Each row has a class, written after it.
-72  140  33  334  163  -425  173  -223  -361  -227  304  57  231  -1  377  -122  333  -143  9  131  371  -168  -73  218  -36  -123  123  300  351  373  33  418  130  -140  255  -43  395  -30  -135  565  -34  -641  -53  -29  -52
K_713
-113  -141  -188  -123  -9  -504  -101  -353  122  -616  -402  -74  -377  -146  -63  -45  270  -81  -85  -348  -261  -138  -105  -84  111  -109  -73  -453  -313  -449  -18  -694  -33  -241  248  93  -217  17  48  223  146  111  -44  36  22
K_896
239  -33  -72  6  13  36  93  -143  87  -435  -163  -254  119  -44  353  -84  -223  -23  373  -412  -122  -217  -68  169  -153  481  84  1  -54  202  -139  245  25  -84  271  8  16  147  -16  166  111  -288  209  31  363
K_4
-50  42  183  282  183  -345  71  -224  -462  -327  162  12  191  35  152  -96  104  23  -95  241  279  4  -51  113  46  -94  238  335  294  562  -38  296  51  -8  11  -94  500  52  -51  631  -142  -639  -15  54  -45
K_924
13  -65  512  -33  -50  -172  -147  110  34  184  145  -220  -434  54  369  115  279  -112  -278  -4  144  270  55  -158  -19  -23  -17  -3  235  -386  409  343  41  41  392  -33  -91  -252  -34  -170  -340  -112  -21  -301  -613
K_699
43  57  -64  241  33  -384  177  -11  -233  -339  240  152  263  90  207  -160  208  -84  -78  147  324  -87  -195  99  -87  -139  92  283  323  405  87  171  133  -50  39  60  423  35  40  561  -182  -695  104  87  -55
K_713
-76  48  573  -35  -47  -66  -42  123  119  257  243  -304  -452  74  265  149  383  -94  -236  -53  263  105  -1  -175  0  96  109  -43  172  -346  575  236  82  192  299  99  -20  -199  229  -316  -259  2  -173  -310  -652
K_281
-38  88  604  -78  -56  -15  -57  120  120  153  189  -307  -376  48  270  100  396  -88  -187  -34  262  49  -61  -145  16  94  143  -31  184  -378  497  159  47  208  334  62  -36  -159  222  -213  -360  -23  -236  -299  -579
K_281
345  -5  -276  -243  -322  28  200  -47  168  -592  -18  24  65  -2  290  -56  -128  -80  282  -371  -18  -326  -191  263  -222  511  -1  -25  -147  330  67  19  -57  -112  96  126  -31  134  92  -94  146  -66  255  4  139
K_522
-18  -177  -9  -241  56  -464  -114  -273  87  -371  -470  -2  -283  -105  -112  -17  178  -112  65  -384  -217  -129  -182  -123  231  -193  -43  -505  -340  -638  -108  -516  -73  -254  219  75  -176  -12  87  289  91  224  -65  113  109
K_896
25  -26  467  -48  -102  -197  -94  123  38  94  227  -98  -473  53  387  94  315  -132  -299  19  159  241  55  -146  -3  -41  41  -28  197  -402  459  375  31  88  418  4  -95  -265  -43  -221  -375  -49  -44  -326  -701
K_896
19  53  601  -58  -49  -79  -102  107  147  253  321  -240  -423  130  243  148  370  -73  -217  -79  208  106  -66  -151  57  109  101  -22  174  -306  475  223  54  222  320  96  -15  -170  217  -298  -296  -40  -119  -321  -636
K_415
-20  88  -28  266  160  -481  171  -144  -332  -199  265  88  174  77  374  -56  333  -133  -56  215  380  -107  -101  213  -55  -163  182  287  334  363  -8  456  112  -182  188  -27  386  -63  -126  511  -8  -603  33  -11  -95
K_896
-169  219  38  317  203  -436  83  -137  -400  -284  142  161  258  -8  249  -187  268  -21  -96  138  306  -160  -7  241  -81  -39  254  227  444  489  -78  351  110  -90  88  -108  377  -51  -173  644  -254  -758  127  70  -66
K_4
57  56  14  308  189  -533  163  -215  -379  -263  216  98  176  68  508  -101  308  -112  13  105  421  -173  -79  267  16  -145  164  354  342  388  64  508  94  -215  257  -64  363  -85  -157  587  -44  -679  -15  78  16
K_390
-70  108  632  -38  -42  -60  -74  169  111  249  272  -305  -315  90  318  116  354  -76  -164  -30  283  110  -18  -129  50  103  186  -15  180  -358  550  340  73  233  294  43  36  -171  226  -327  -299  -64  -149  -268  -604
K_713
-75  -79  513  -2  -77  -190  -59  125  33  41  172  -251  -431  75  406  89  311  -116  -321  9  150  217  92  -149  -33  -57  33  -9  260  -420  453  294  80  89  401  4  -36  -277  25  -45  -314  -66  -54  -296  -680
K_450
-149  156  91  337  186  -480  101  -143  -404  -322  176  106  210  42  216  -160  245  -6  -106  191  288  -110  -1  201  -122  -25  274  227  395  538  2  376  123  -77  65  -100  414  -47  -145  561  -153  -726  148  36  -116
K_713
292  -182  -260  -236  -75  -50  209  -105  -41  -889  -138  -129  147  19  347  -96  -278  -164  305  -315  -69  -383  -132  170  -57  420  43  32  -46  311  70  42  18  -141  226  75  48  10  4  358  120  -106  171  1  149
K_450
-120  84  637  -30  -30  -55  -104  161  84  219  255  -237  -354  52  196  101  390  -94  -185  -25  210  143  -11  -162  63  131  112  -31  128  -201  524  188  14  197  306  7  6  -143  278  -241  -335  -38  -187  -289  -608
K_247
234  -63  -318  -223  -163  63  222  -15  43  -813  -178  -99  154  -15  294  -141  -282  -199  382  -336  -48  -402  -162  134  -18  327  -1  -23  -51  367  77  12  -7  -128  169  53  34  36  72  350  120  -101  166  56  259
K_4
-103  -93  -71  -244  48  -460  -87  -280  144  -328  -510  -24  -291  -135  -21  -29  188  -123  89  -380  -205  -105  -116  -38  146  -231  -35  -491  -274  -700  -128  -431  -43  -243  224  74  -155  -36  33  299  205  294  -45  128  153
K_4
-167  -77  -166  -87  95  -526  -72  -432  -2  -455  -224  -139  -298  -136  144  -2  247  -123  -62  -381  -266  -145  -78  -46  255  -220  -3  -340  -208  -477  -158  -500  -71  -195  211  19  -145  28  18  334  254  65  -189  -16  86
K_390
-80  -103  -175  -245  4  -398  -94  -270  174  -333  -493  68  -297  -190  -60  -29  161  -126  45  -410  -222  -114  -113  -104  211  -211  -86  -536  -340  -645  -143  -540  -99  -187  193  92  -209  -43  41  284  113  200  -88  141  154
K_247
-212  189  83  405  223  -418  112  -162  -406  -242  211  24  255  -46  238  -169  265  5  -75  167  285  -96  18  198  -109  -72  252  250  486  484  -56  389  121  -80  85  -106  431  -85  -185  683  -212  -811  114  27  -32
K_160
208  -10  -288  -163  -149  -52  264  69  90  -611  64  63  165  81  440  -63  -77  -96  197  -341  19  -193  57  281  -108  439  199  25  -107  267  -22  232  47  -51  106  38  5  36  -107  30  133  -102  245  -10  81
K_924
80  117  -48  202  65  -360  89  -20  -263  -288  352  206  225  144  165  -168  177  -89  -83  129  300  -120  -211  51  -46  -109  72  269  306  455  136  173  131  -30  17  59  348  35  10  545  -276  -592  82  113  -41
K_861
69  -160  -185  -51  24  -550  -88  -437  72  -550  -460  -87  -233  -113  128  27  203  -44  -24  -472  -255  -157  -172  -72  426  -234  36  -383  -317  -621  -257  -417  -146  -282  240  28  -140  132  19  44  134  -119  -76  53  125
K_415
45  129  -116  225  -24  -336  208  42  -254  -359  360  168  289  38  253  -148  172  -85  -96  162  384  -138  -186  38  -72  -156  65  290  385  412  98  239  160  -54  -20  77  417  -50  34  505  -189  -682  108  88  -42
K_896
23  75  538  72  -86  -196  -38  180  65  -40  253  -280  -401  64  371  117  357  -84  -189  -65  270  92  -45  -113  -159  214  70  73  229  -212  608  338  26  56  290  23  82  -192  168  -377  -248  -83  -74  -305  -531
K_390
-114  -58  -201  -87  -56  -513  -103  -335  147  -571  -393  -52  -375  -179  9  -45  261  -81  -118  -327  -202  -179  -105  -67  97  -110  -54  -504  -295  -560  30  -621  -25  -221  192  117  -211  -23  28  171  135  120  -30  36  29
K_522
-146  -84  -138  -67  -48  -525  -152  -308  171  -625  -365  -90  -351  -192  11  -57  297  -110  -63  -376  -256  -93  -43  -63  97  -128  -132  -478  -325  -514  -5  -659  -21  -212  332  68  -231  25  54  275  145  68  -57  69  37
K_713
-163  77  226  352  192  -291  45  -245  -499  -245  205  -90  201  10  94  -105  167  40  -148  334  246  9  -85  37  49  -125  197  377  306  548  -45  257  59  17  -1  -141  513  118  -22  619  -165  -675  -38  -48  -71
K_699
-108  -96  -185  -125  -47  -516  -109  -371  140  -657  -316  6  -349  -184  -8  -41  275  -105  -162  -321  -270  -112  -84  -100  115  -134  -97  -446  -304  -429  -22  -733  -55  -168  228  84  -231  31  66  247  97  86  -57  6  -39
K_281
-169  -74  -157  -97  124  -476  -92  -470  42  -427  -340  -136  -358  -132  133  -26  251  -125  -54  -413  -320  -170  -22  23  290  -241  7  -418  -229  -486  -202  -515  -126  -150  221  -62  -227  44  -36  337  170  52  -231  -24  101
K_247
57  13  559  118  -83  -235  -68  159  36  -31  260  -263  -369  35  358  87  290  -64  -226  -61  261  135  -91  -194  -118  281  88  112  261  -210  613  384  24  52  367  68  77  -206  162  -337  -262  -169  -66  -296  -501
K_713
-248  -71  -180  -95  65  -486  -61  -390  77  -425  -269  -139  -278  -152  212  -49  327  -119  -64  -438  -321  -110  -5  14  300  -296  -12  -378  -218  -546  -208  -586  -43  -181  270  -46  -174  38  -7  315  229  10  -209  -45  63
K_896
314  -169  -199  -181  -94  -14  193  -86  -26  -855  -135  -117  160  64  300  -92  -273  -167  352  -348  -49  -310  -165  104  -76  437  -42  31  -98  406  89  31  -31  -175  272  29  46  60  2  350  146  -71  151  19  236
K_699
188  -82  -245  -182  -147  95  243  14  -23  -827  -114  -147  220  -55  255  -139  -328  -151  398  -284  -52  -346  -59  109  -87  329  21  0  -77  368  73  76  21  -101  90  2  122  6  7  369  148  -81  190  24  275
K_896
-205  -22  -135  -55  65  -477  -70  -404  40  -418  -174  -103  -281  -180  230  -57  287  -81  -19  -418  -341  -103  5  4  306  -270  16  -364  -238  -437  -200  -522  -80  -127  215  -58  -163  31  67  370  170  -61  -210  -32  109
K_522
229  -94  -327  -191  -96  50  226  -67  24  -771  -192  -124  97  -8  269  -81  -306  -175  319  -289  -54  -355  -123  123  -42  407  64  -28  -76  374  86  84  -40  -105  130  72  37  17  18  264  139  8  159  9  239
K_924
268  -15  -216  -177  -105  -75  225  21  66  -572  -39  -55  42  100  368  -27  -119  -79  203  -324  31  -134  44  251  -192  463  215  -17  -115  174  -22  301  33  -86  94  2  21  32  -245  -24  205  20  270  -18  66
K_160
-22  -128  -141  -232  75  -411  -68  -315  146  -369  -446  -34  -305  -157  24  -5  172  -99  94  -391  -197  -151  -98  -63  211  -212  -62  -518  -303  -663  -89  -479  -65  -199  212  88  -167  -19  12  314  197  214  -116  135  159
K_713
63  115  -94  286  66  -413  129  -49  -241  -289  380  162  243  86  248  -130  238  -70  -94  156  360  -126  -229  72  14  -157  68  305  364  456  42  243  115  -43  84  106  409  49  51  530  -196  -708  92  123  -32
K_390
-90  20  516  59  -88  -164  -101  191  38  50  223  -212  -384  82  353  97  337  -122  -302  7  169  149  76  -139  -67  -8  40  -25  264  -424  478  376  82  88  417  -4  -29  -272  13  -136  -375  -8  -11  -329  -640
K_896
29  52  543  100  -25  -226  -92  151  85  50  200  -271  -417  104  322  99  316  -87  -179  -67  213  110  -75  -149  -39  253  75  60  245  -155  637  352  -28  90  371  2  -3  -212  170  -263  -266  -90  -91  -294  -487
K_4
10  -42  498  -22  -73  -228  -131  194  30  124  210  -173  -439  101  354  141  319  -122  -350  4  156  264  42  -146  -17  27  35  48  218  -454  468  390  52  62  416  21  -76  -266  42  -236  -361  -75  -5  -350  -720
K_415
82  117  -78  182  8  -480  113  2  -240  -349  298  216  244  110  244  -143  229  -59  -106  131  364  -116  -260  32  -40  -109  119  274  353  388  63  266  139  -77  71  109  422  15  20  459  -223  -691  129  125  -54
K_699
-23  62  -67  321  179  -410  181  -199  -377  -201  311  101  194  43  449  -112  300  -149  20  160  359  -120  -26  192  48  -247  4  308  275  430  65  363  109  -187  248  -103  301  -96  -170  626  -5  -617  -98  36  6
K_281
-97  -146  -119  -227  92  -445  12  -265  148  -295  -498  63  -296  -123  -69  -36  222  -84  80  -350  -206  -58  -46  -90  189  -279  1  -543  -283  -677  -145  -414  -67  -261  203  44  -132  -60  -95  297  173  261  -61  75  139
K_896
-63  -142  -183  -114  -81  -571  -126  -297  148  -685  -444  -29  -396  -144  -52  -30  266  -97  -101  -347  -214  -148  -157  -127  113  -80  -89  -501  -352  -463  12  -701  -83  -262  254  122  -234  16  115  256  127  102  -35  67  27
K_522
50  -170  -199  6  23  -511  -67  -443  73  -606  -432  -96  -242  -134  111  38  242  -38  -47  -498  -260  -219  -125  -74  368  -169  -24  -363  -295  -602  -226  -476  -102  -259  231  13  -120  101  26  93  110  -130  -90  59  164
K_247
365  -48  -215  -206  -272  50  194  -33  142  -578  -75  59  130  -40  235  -41  -188  -54  312  -271  9  -303  -193  241  -211  497  43  -41  -145  301  10  136  -99  -153  107  133  6  105  55  -93  192  -80  266  14  187
K_896
-94  46  509  108  -158  -134  -18  82  119  -116  224  -391  -423  -10  321  136  311  -90  -327  -66  236  73  -32  -128  -142  293  64  107  184  -182  659  129  -71  184  294  33  6  -191  227  -189  -164  -74  -193  -332  -507
K_247
186  -75  29  -5  -46  112  96  -112  42  -424  -163  -185  109  -81  261  -95  -222  15  366  -356  -202  -156  32  161  -105  411  174  -21  -122  213  -129  238  48  -47  173  -13  50  114  -7  126  62  -313  247  -14  260
K_924
-14  66  16  330  235  -479  148  -286  -348  -133  220  94  149  72  379  -89  326  -89  -41  157  332  -73  -64  230  30  -192  154  298  317  389  -47  413  73  -158  241  -96  343  -42  -218  596  -36  -652  -39  24  -25
K_160
302  -52  -276  -146  -199  -10  277  14  79  -632  -39  8  75  79  450  -28  -156  -83  224  -338  12  -194  76  287  -140  408  181  -14  -143  222  4  220  37  -33  39  -9  24  0  -177  58  175  -93  274  0  103
K_522
309  -21  -171  -211  -259  -24  160  -13  118  -692  -91  69  165  16  175  -69  -150  -70  258  -329  -9  -348  -219  249  -184  607  94  -10  -163  429  75  27  -111  -107  62  110  17  176  126  -76  114  -26  288  17  141
K_699
-109  -112  -159  -95  -19  -538  -151  -335  146  -621  -332  -87  -338  -146  -55  -36  279  -135  -78  -367  -259  -176  -105  -47  187  -81  -97  -436  -317  -433  -18  -658  -53  -207  263  108  -184  72  115  273  126  39  -59  36  3
K_861
-15  -58  457  -7  -52  -156  -96  103  15  3  145  -215  -432  52  426  139  259  -132  -289  -20  161  128  78  -117  15  54  67  -13  214  -409  442  371  42  67  400  3  -81  -287  16  -105  -289  -69  -49  -326  -594
K_415
307  -114  -227  -277  -81  54  178  -13  -3  -762  -139  -141  143  18  256  -84  -322  -184  375  -295  -19  -360  -135  109  -47  421  18  -9  -94  313  92  121  -35  -97  169  34  3  0  -32  353  95  5  195  21  197
K_450
-165  -74  -214  -106  -10  -482  -105  -341  123  -707  -367  4  -279  -234  3  -67  283  -127  -114  -377  -274  -159  -12  -81  232  -108  -57  -477  -318  -457  -12  -710  -41  -222  255  80  -185  18  89  304  93  87  -71  17  -12
K_415
-136  -120  -196  -61  21  -563  -113  -438  146  -618  -387  -72  -368  -183  -17  -28  311  -105  -73  -386  -271  -133  -29  -11  148  -97  -61  -491  -335  -494  -51  -626  -59  -242  303  109  -207  37  15  259  169  55  -55  15  11
K_861
-85  51  514  118  -203  -107  -25  89  149  -47  190  -251  -459  -54  336  110  256  -81  -266  -48  217  122  -20  -144  -164  223  39  62  195  -105  667  190  -115  155  307  50  -44  -266  238  -152  -193  -90  -173  -308  -432
K_924
32  8  539  56  -103  -259  -91  117  18  -95  253  -285  -407  79  340  129  328  -88  -246  -61  253  76  -117  -195  -106  271  82  107  287  -186  588  338  27  23  355  55  85  -195  143  -342  -228  -143  -48  -322  -549
K_415
-249  -21  -176  -113  45  -483  -90  -399  61  -414  -230  -114  -285  -193  185  -31  307  -166  -74  -388  -307  -72  -109  -64  288  -255  -49  -350  -245  -481  -234  -566  -124  -181  263  -51  -199  59  82  257  206  8  -240  -61  91
K_247
-28  14  572  124  -86  -191  -68  154  50  -31  231  -318  -368  103  306  94  346  -54  -199  -92  248  89  -51  -141  -124  257  56  133  225  -149  637  316  32  78  335  25  101  -132  218  -280  -265  -154  -48  -289  -495
K_390
-17  -64  431  -56  -77  -104  -109  93  35  53  147  -203  -444  60  327  97  241  -154  -253  -39  175  131  47  -185  -34  11  -39  -20  200  -403  516  306  54  89  397  18  -49  -229  3  -93  -314  -36  -69  -310  -591
K_713
30  158  -79  232  21  -403  88  -11  -242  -294  282  286  198  37  223  -223  263  -84  -110  141  340  -98  -201  64  -124  -125  84  239  336  372  96  239  116  -111  64  69  338  41  19  482  -311  -714  145  122  -52
K_522
301  -164  -327  -221  -90  69  271  -26  -15  -806  -164  -113  97  53  260  -97  -307  -171  335  -276  -23  -371  -96  91  31  294  18  -55  -72  308  124  97  41  -148  161  78  60  4  -52  263  160  33  172  -1  154
K_896
45  -97  561  44  0  -216  -143  78  -11  49  216  -286  -408  97  429  128  247  -118  -267  -8  136  224  43  -126  -46  -7  20  33  199  -383  452  374  27  66  404  -25  -39  -236  33  -93  -290  -95  -42  -319  -578
K_281
357  -168  -178  -237  -55  29  237  -67  -31  -750  -101  -200  106  62  293  -65  -289  -147  367  -283  -33  -364  -161  157  19  383  23  33  -53  408  98  98  -15  -120  179  37  40  47  27  349  165  2  163  -3  162
K_4
249  -29  -355  -234  -209  -46  269  47  114  -641  -67  33  46  94  356  -38  -123  -142  168  -311  12  -211  23  267  -130  464  230  -14  -114  203  34  222  47  -54  54  50  4  28  -159  -24  166  -57  264  -42  33
K_160
-154  221  -59  305  185  -386  118  -161  -369  -296  154  114  221  -31  229  -171  201  -45  -106  179  321  -157  -25  163  -52  -63  260  221  454  454  26  366  134  -69  81  -19  383  -66  -194  628  -181  -691  100  62  -46
K_415
291  -173  -294  -226  -94  23  220  -43  10  -899  -163  -103  117  48  320  -113  -306  -206  345  -395  -74  -360  -76  151  -7  397  1  -42  -119  366  103  -33  18  -110  180  49  35  32  4  384  141  -22  166  43  193
K_415
-39  -114  -26  -224  22  -417  -115  -301  153  -262  -506  0  -310  -168  -68  6  191  -101  22  -344  -166  -101  -154  -128  183  -186  -45  -495  -283  -680  -132  -462  -125  -236  201  59  -154  10  24  212  121  220  -89  70  114
K_522
13  27  -76  208  129  -373  130  -88  -287  -297  230  121  230  54  149  -164  194  -49  -28  101  303  -91  -127  85  66  -150  104  284  303  449  36  253  120  -46  82  38  423  41  -17  620  -241  -768  119  123  -24
K_247
-92  76  203  303  162  -353  65  -195  -456  -249  210  -47  218  69  174  -70  113  20  -100  302  288  -64  -160  56  68  -150  218  341  349  492  -50  295  42  32  28  -85  486  40  42  675  -95  -630  -41  17  -33
K_522
-107  90  135  328  178  -284  36  -259  -482  -339  235  9  198  18  205  -105  121  -21  -162  271  252  -46  -76  79  55  -90  158  332  283  553  -47  205  59  11  -12  -116  475  57  5  586  -144  -605  -65  -16  -42
K_699
112  -154  -172  -45  6  -584  -104  -395  89  -635  -354  -65  -232  -120  154  24  268  -56  -40  -494  -225  -274  -167  -17  278  -112  -33  -351  -318  -595  -167  -469  -119  -305  237  43  -154  124  71  89  130  -101  -40  45  115
K_522
15  42  497  73  -225  -174  -28  84  201  -80  151  -232  -457  48  381  148  264  -150  -272  -87  235  49  -53  -43  -80  295  107  69  164  -162  687  231  -139  191  320  47  -68  -227  277  -219  -170  13  -170  -293  -470
K_4
-126  -65  -211  -248  40  -387  -52  -230  201  -397  -468  92  -233  -161  -93  -46  199  -144  75  -378  -235  -149  -110  -116  205  -196  -59  -537  -323  -599  -113  -558  -119  -174  174  54  -205  -36  60  410  82  267  -80  109  197
K_160
-165  -93  -213  -140  -9  -546  -146  -369  113  -601  -431  6  -373  -183  -39  -42  340  -114  -133  -333  -201  -124  -142  -103  128  -106  -96  -481  -312  -464  -25  -684  -54  -306  269  91  -232  65  35  140  72  70  -46  67  -4
K_924
-229  -99  -238  -123  37  -479  -43  -445  79  -454  -247  -136  -301  -152  169  -41  310  -148  -61  -399  -331  -74  -73  -34  286  -291  -57  -384  -277  -466  -206  -663  -57  -169  249  -9  -179  85  85  288  200  -10  -220  -34  52
K_896
84  -208  -250  -84  73  -578  -74  -453  83  -598  -417  -70  -295  -86  102  42  228  -37  -47  -479  -240  -238  -94  -71  337  -168  -10  -377  -302  -597  -158  -461  -82  -263  239  81  -137  81  -29  118  149  -9  -106  68  118
K_699
-95  78  123  311  222  -310  69  -216  -428  -252  243  -16  183  8  152  -111  122  10  -87  264  252  -36  -29  55  62  -141  175  324  343  514  -58  343  60  9  65  -82  445  47  -65  709  -107  -671  -17  5  -32
K_415
-123  -95  -201  -144  -8  -536  -161  -333  140  -579  -391  -39  -386  -161  -85  -50  257  -137  -85  -380  -273  -109  -102  -107  191  -121  -90  -493  -336  -485  -22  -661  -54  -240  257  76  -261  12  24  194  113  107  -49  28  6
K_160
48  95  -48  213  85  -377  169  -31  -232  -299  320  142  204  87  193  -172  204  -66  -13  169  324  -150  -165  110  -2  -181  77  215  356  479  140  252  132  -22  60  67  397  14  26  614  -197  -658  95  97  -51
K_713
-90  37  177  302  173  -289  44  -262  -456  -267  162  9  230  -5  56  -120  91  -9  -96  274  242  -32  -92  67  73  -100  169  361  309  560  -45  244  43  19  45  -91  466  81  3  675  -147  -681  -34  19  -23
K_247
282  -24  -179  -171  -272  23  207  -16  142  -616  -88  -7  124  17  226  -51  -147  -36  319  -322  10  -297  -174  235  -202  538  39  8  -157  422  124  64  -99  -97  99  86  49  147  87  -39  186  -43  212  24  211
K_699
78  -215  -163  -47  46  -589  -38  -430  67  -618  -436  -136  -199  -52  88  60  218  -38  -21  -439  -227  -234  -166  -50  419  -211  61  -364  -221  -580  -228  -388  -106  -280  218  53  -50  121  11  117  159  -152  -67  56  113
K_924
-105  99  641  -32  -24  -58  -79  164  116  245  219  -249  -356  65  172  106  379  -57  -198  -21  226  132  35  -91  85  127  227  -61  165  -263  513  274  53  226  252  49  59  -164  259  -335  -356  -56  -100  -308  -664
K_896
286  -68  -29  -29  -47  80  166  -57  112  -432  -198  -182  116  -55  334  -71  -300  19  434  -423  -138  -217  -13  173  -78  414  112  -74  -106  281  -96  253  3  -31  124  -17  22  67  18  116  86  -305  235  59  354
K_924
40  -191  -203  -72  23  -563  -66  -410  41  -610  -482  -113  -261  -95  57  3  205  -51  12  -493  -271  -240  -126  -31  356  -189  26  -343  -277  -582  -199  -408  -128  -309  300  45  -187  110  -20  165  133  -81  -101  91  122
K_450
-107  157  58  332  183  -415  185  -192  -359  -73  283  38  179  47  498  -110  329  -117  9  106  355  -153  -37  281  -39  -229  128  309  381  378  40  432  122  -90  217  -113  360  -88  -193  619  -25  -570  -77  30  -29
K_281
-246  -90  -200  -93  76  -452  -56  -428  43  -548  -346  -155  -274  -156  88  -44  270  -131  7  -408  -319  -149  -7  15  311  -275  18  -399  -285  -420  -186  -620  -99  -185  169  -70  -152  56  37  352  205  17  -204  -10  129
K_160
